Here is a tiny trained network, its code and every weight. The questions are about switching its units off for an input and a class, where a switched-off unit gives its printed mean instead of its output.

import numpy as np


def w(rows, s, z=0):
    codes = np.array(rows[::2]) - 128.0
    scale = np.full(codes.shape[1], s)
    scale[-1] = z or s
    return codes * scale


def f(y):
    return np.maximum(y, 0)


def log_softmax(a):
    a = a - a.max(-1, keepdims=True)
    return a - np.log(np.exp(a).sum(-1, keepdims=True))


def net(x, mask):
    res = np.array(x, float).reshape(1, 8) / 4 @ E
    y = f(res @ A[0][:, :-1].T + A[0][:, -1])
    res = res + np.where(mask, y, B[0][:, -1]) @ B[0][:, :-1]
    return log_softmax(res[-1] @ U[:, :-1].T + U[:, -1])


A, B = {}, {}
E = w([
[205,132,153,144,123,132,122,136],'x0',
[133,188,118,204,157,82,14,150],'x1',
[141,166,43,188,27,126,114,186],'x2',
[123,2,166,190,192,129,164,190],'x3',
[126,116,129,145,81,171,144,138],'x4',
[129,131,125,128,124,156,118,163],'x5',
[116,146,145,129,132,75,168,106],'x6',
[80,125,115,129,110,136,145,123],'x7',
],0.0085)
A[0] = w([
[108,67,128,210,162,73,129,180,122],'n0',
[97,81,87,80,168,161,37,63,197],'n1',
[123,10,144,120,247,135,216,131,78],'n2',
[80,161,232,129,154,154,72,96,91],'n3',
[133,201,144,174,203,114,237,180,130],'n4',
[124,205,214,2,78,184,110,97,4],'n5',
[136,167,203,65,144,99,113,68,148],'n6',
[114,84,151,187,174,83,38,129,201],'n7',
[159,110,155,72,142,98,72,156,175],'n8',
[129,24,236,63,179,156,183,132,99],'n9',
[115,66,96,210,123,127,119,184,194],'n10',
[101,152,180,90,88,131,123,101,46],'n11',
[124,222,62,164,75,30,27,189,59],'n12',
],0.0067,0.0035)
B[0] = w([
[131,134,253,63,97,110,175,155,185],'n0',
[136,137,170,100,132,112,134,158,179],'n1',
[155,137,68,176,224,120,84,122,248],'n2',
[173,94,222,137,10,121,189,140,169],'n3',
[178,101,157,129,141,109,120,154,159],'n4',
[154,56,240,93,165,102,155,169,180],'n5',
[110,113,160,62,84,55,100,114,192],'n6',
[142,155,158,79,73,106,141,123,199],'n7',
[97,95,120,96,121,198,164,79,166],'n8',
[147,127,48,196,203,127,74,104,254],'n9',
[153,117,157,76,87,135,177,144,189],'n10',
[154,95,191,172,149,134,175,113,144],'n11',
[102,188,130,176,158,120,135,109,219],'n12',
],0.008,0.0094)
U = w([
[156,23,142,56,127,138,164,143,168],'0',
[145,192,150,60,28,145,133,140,220],'1',
[141,200,46,255,181,159,27,116,5],'2',
],0.0079,0.0026)

Each question gives the input, the list of numbers given to net, and the class t.
The units are the neurons (one row each of A and B). Each row of codes is followed by its name. A weight is (code - 128) times the scale printed after its matrix; where a second scale follows, it is the last column's (A, B and U).
mask holds one flag per neuron, in row order. A switched-off neuron (its flag False) gives its mean, the last column of its row in B, instead of its output. The means were averaged over made-up inputs and are rounded, as every weight is.
A unit's drop is (log p(t) with every unit on - log p(t) with that unit switched off) / (log p(t) with every unit on - log p(t) with every unit switched off).
The circuit of an input: a set's keep is (log p(t) with only the set's units on - log p(t) with every unit switched off) / (log p(t) with every unit on - log p(t) with every unit switched off). Starting from the 12 units with the biggest drops (on a tie, the unit counted first), units are removed one at a time, each time the one whose removal leaves the highest keep (on an exact tie, the one counted first), for as long as the keep stays at least 0.8.
circuit, biggest first: the units of the circuit, biggest drop first
unit that matters most: the unit with the biggest drop
k most important neurons: the k neurons with the biggest drops, biggest first
drop of u: that unit's drop, to one decimal
input [-1,8,-2,-5,-4,-3,0,0], class 1: circuit, biggest first : (n9, n2)
input [-6,-8,-5,1,6,4,-7,2], class 2: circuit, biggest first : (n9, n2)
input [-1,5,-1,5,6,-2,-4,-8], class 0: unit that matters most : n12
input [-6,-3,-2,4,6,-8,6,3], class 2: 2 most important neurons : (n2, n9)
input [7,6,-3,-1,-5,6,-5,6], class 1: circuit, biggest first : (n9, n2)
input [5,-2,0,7,-3,5,-2,-8], class 2: 3 most important neurons : (n2, n9, n5)
input [-2,0,-2,-8,1,6,3,-1], class 0: 2 most important neurons : (n5, n7)
input [8,6,-1,0,6,-4,-5,3], class 1: 3 most important neurons : (n9, n2, n7)
input [7,-4,0,-6,6,-6,-7,-1], class 0: drop of n11 : 0.1
input [0,6,-6,-6,-1,7,7,1], class 1: drop of n1 : 0.0
input [-3,3,-3,0,0,-7,0,6], class 1: drop of n12 : -0.1
